Below is a small trained network, with its code and all its weights. Each question gives an input and a class and asks what happens when units are switched off, that is, made to give their printed mean instead of their output.

import numpy as np


def w(rows, s, z=0):
    codes = np.array(rows[::2]) - 128.0
    scale = np.full(codes.shape[1], s)
    scale[-1] = z or s
    return codes * scale


def f(y):
    return y / 2 * (1 + np.tanh(0.7978845608 * (y + 0.044715 * y**3)))


def log_softmax(a):
    a = a - a.max(-1, keepdims=True)
    return a - np.log(np.exp(a).sum(-1, keepdims=True))


def net(x, mask):
    res = np.array(x, float).reshape(1, 5) / 4 @ E
    y = f(res @ A[0][:, :-1].T + A[0][:, -1])
    res = res + np.where(mask, y, B[0][:, -1]) @ B[0][:, :-1]
    return log_softmax(res[-1] @ U[:, :-1].T + U[:, -1])


A, B = {}, {}
E = w([
[8,106,176,173,2],'x0',
[204,75,56,253,32],'x1',
[213,48,242,19,55],'x2',
[15,157,192,140,73],'x3',
[27,38,60,104,196],'x4',
],0.0072)
A[0] = w([
[133,138,227,148,25,151],'n0',
[53,14,88,97,127,231],'n1',
[45,153,59,186,108,254],'n2',
[71,139,153,97,38,184],'n3',
[168,129,198,203,70,172],'n4',
[169,150,242,238,118,253],'n5',
[151,160,69,214,137,96],'n6',
[35,172,112,120,65,132],'n7',
[8,102,180,178,161,141],'n8',
[211,131,83,178,186,201],'n9',
[171,205,79,233,156,169],'n10',
[214,142,255,157,91,177],'n11',
[218,151,196,84,167,197],'n12',
],0.0095,0.0052)
B[0] = w([
[65,44,164,68,59,254],'n0',
[172,88,213,244,142,237],'n1',
[118,191,191,241,51,250],'n2',
[108,88,181,194,70,229],'n3',
[151,127,114,100,31,217],'n4',
[135,112,110,78,29,236],'n5',
[162,187,89,216,66,179],'n6',
[38,167,179,187,82,209],'n7',
[49,142,212,204,184,224],'n8',
[243,141,66,122,170,220],'n9',
[151,222,35,140,59,213],'n10',
[42,52,84,2,110,254],'n11',
[146,86,36,34,181,240],'n12',
],0.0091,0.0094)
U = w([
[193,227,73,187,100,107],'0',
[177,185,103,54,249,152],'1',
[189,79,170,203,168,180],'2',
[35,190,226,232,143,53],'3',
[104,96,161,72,81,1],'4',
],0.011,0.0038)

Each question gives the input, the list of numbers given to net, and the class t.
The units are the neurons (one row each of A and B). Each row of codes is followed by its name. A weight is (code - 128) times the scale printed after its matrix; where a second scale follows, it is the last column's (A, B and U).
mask holds one flag per neuron, in row order. A switched-off neuron (its flag False) gives its mean, the last column of its row in B, instead of its output. The means were averaged over made-up inputs and are rounded, as every weight is.
A unit's drop is (log p(t) with every unit on - log p(t) with that unit switched off) / (log p(t) with every unit on - log p(t) with every unit switched off).
The circuit of an input: a set's keep is (log p(t) with only the set's units on - log p(t) with every unit switched off) / (log p(t) with every unit on - log p(t) with every unit switched off). Starting from the 12 units with the biggest drops (on a tie, the unit counted first), units are removed one at a time, each time the one whose removal leaves the highest keep (on an exact tie, the one counted first), for as long as the keep stays at least 0.8.
circuit, biggest first: the units of the circuit, biggest drop first
k most important neurons: the k neurons with the biggest drops, biggest first
drop of u: that unit's drop, to one decimal
input [1,3,-7,-2,4], class 0: circuit, biggest first : [n10]
input [-1,3,7,0,5], class 2: circuit, biggest first : [n1; n5]
input [-2,3,1,2,8], class 3: 3 most important neurons : [n12; n9; n2]
input [7,2,-8,-3,-4], class 0: 2 most important neurons : [n10; n6]
input [-5,4,0,4,4], class 0: 3 most important neurons : [n0; n8; n3]
input [-4,-2,-3,1,2], class 0: 3 most important neurons : [n11; n12; n0]
input [-4,-5,5,7,5], class 3: 2 most important neurons : [n9; n8]
input [-7,4,0,-6,6], class 0: 3 most important neurons : [n6; n11; n10]
input [-3,4,3,-3,4], class 1: 2 most important neurons : [n2; n3]
input [0,-1,4,1,8], class 3: drop of n9 : 0.3
input [2,-4,7,-5,6], class 2: drop of n1 : 0.4
input [-5,3,6,5,5], class 2: drop of n1 : 0.2
